Here is a tiny trained network, its code and every weight. The questions are about switching its units off for an input and a class, where a switched-off unit gives its printed mean instead of its output.

import numpy as np


def w(rows, s, z=0):
    codes = np.array(rows[::2]) - 128.0
    scale = np.full(codes.shape[1], s)
    scale[-1] = z or s
    return codes * scale


def norm(h):
    return h / np.sqrt((h * h).mean(-1, keepdims=True) + 1e-5)


def f(y):
    return np.maximum(y, 0)


def log_softmax(a):
    a = a - a.max(-1, keepdims=True)
    return a - np.log(np.exp(a).sum(-1, keepdims=True))


def net(x, mask):
    res = np.array(x, float).reshape(1, 3) / 4 @ E
    u = 0
    for l in range(2):
        y = f(norm(res) @ A[l][:, :-1].T + A[l][:, -1])
        res = res + np.where(mask[u : u + 4], y, B[l][:, -1]) @ B[l][:, :-1]
        u += 4
    return log_softmax(norm(res)[-1] @ U[:, :-1].T + U[:, -1])


A, B = {}, {}
E = w([
[171,101,127,64,8],'x0',
[209,165,76,198,126],'x1',
[5,180,74,149,160],'x2',
],0.0012)
A[0] = w([
[181,183,52,117,30,160],'0.n0',
[122,19,251,76,193,34],'0.n1',
[240,76,186,215,185,117],'0.n2',
[192,12,203,75,159,8],'0.n3',
],0.0034,0.0015)
B[0] = w([
[35,144,202,141,123,255],'0.n0',
[117,88,107,252,253,254],'0.n1',
[178,207,14,74,92,247],'0.n2',
[24,112,181,177,149,238],'0.n3',
],0.004,0.0021)
A[1] = w([
[56,121,191,110,151,180],'1.n0',
[160,127,179,141,44,151],'1.n1',
[78,198,130,151,124,1],'1.n2',
[113,161,139,2,72,21],'1.n3',
],0.0065,0.00086)
B[1] = w([
[168,159,120,60,21,254],'1.n0',
[2,24,175,172,242,175],'1.n1',
[145,37,194,139,158,199],'1.n2',
[253,197,36,173,175,173],'1.n3',
],0.0047,0.0048)
U = w([
[109,20,128,234,253,218],'0',
[14,30,244,42,21,167],'1',
[245,244,7,35,28,7],'2',
],0.0056,0.0012)

Each question gives the input, the list of numbers given to net, and the class t.
The units are the neurons (one row each of A and B). Each row of codes is followed by its name. A weight is (code - 128) times the scale printed after its matrix; where a second scale follows, it is the last column's (A, B and U).
mask holds one flag per neuron, layer by layer. A switched-off neuron (its flag False) gives its mean, the last column of its row in B, instead of its output. The means were averaged over made-up inputs and are rounded, as every weight is.
A unit's drop is (log p(t) with every unit on - log p(t) with that unit switched off) / (log p(t) with every unit on - log p(t) with every unit switched off).
The circuit of an input: a set's keep is (log p(t) with only the set's units on - log p(t) with every unit switched off) / (log p(t) with every unit on - log p(t) with every unit switched off). Starting from all 8 units, units are removed one at a time, each time the one whose removal leaves the highest keep (on an exact tie, the one counted first), for as long as the keep stays at least 0.8.
circuit, biggest first: the units of the circuit, biggest drop first
most important unit: the unit with the biggest drop
top k neurons: the k neurons with the biggest drops, biggest first
k most important neurons of layer l: the k neurons of layer l with the biggest drops, biggest first
input [7,5,8], class 1: top 3 neurons	[0.n0 0.n2 1.n2]
input [4,-2,8], class 2: most important unit	0.n1
input [4,1,-4], class 0: circuit, biggest first	[1.n1 0.n1 1.n3]
input [-7,-5,7], class 1: top 2 neurons	[0.n1 1.n0]
input [8,-2,3], class 2: 2 most important neurons of layer 1	[1.n3 1.n0]
input [-1,0,8], class 1: circuit, biggest first	[0.n1 1.n2 1.n1]
input [-2,-1,6], class 1: 2 most important neurons of layer 1	[1.n2 1.n3]
input [-6,-1,6], class 1: circuit, biggest first	[0.n1 1.n1 1.n0 1.n2]
input [-2,-6,-4], class 0: top 2 neurons	[0.n1 0.n0]
input [1,-3,8], class 2: top 3 neurons	[0.n1 1.n1 0.n3]
input [-1,6,0], class 2: top 3 neurons	[0.n2 0.n3 1.n1]
input [3,1,-4], class 0: top 2 neurons	[1.n1 0.n1]
input [3,5,-8], class 0: top 2 neurons	[1.n1 0.n2]
input [-6,5,-6], class 2: most important unit	0.n2
input [-8,-1,2], class 1: 3 most important neurons of layer 1	[1.n3 1.n1 1.n0]
input [5,6,1], class 1: 2 most important neurons of layer 0	[0.n0 0.n2]
input [-8,4,-2], class 2: top 2 neurons	[0.n2 1.n1]
input [-5,-5,2], class 1: 3 most important neurons of layer 1	[1.n3 1.n0 1.n1]
input [7,1,-6], class 0: 2 most important neurons of layer 1	[1.n1 1.n3]
input [5,6,8], class 1: top neuron	[0.n0]
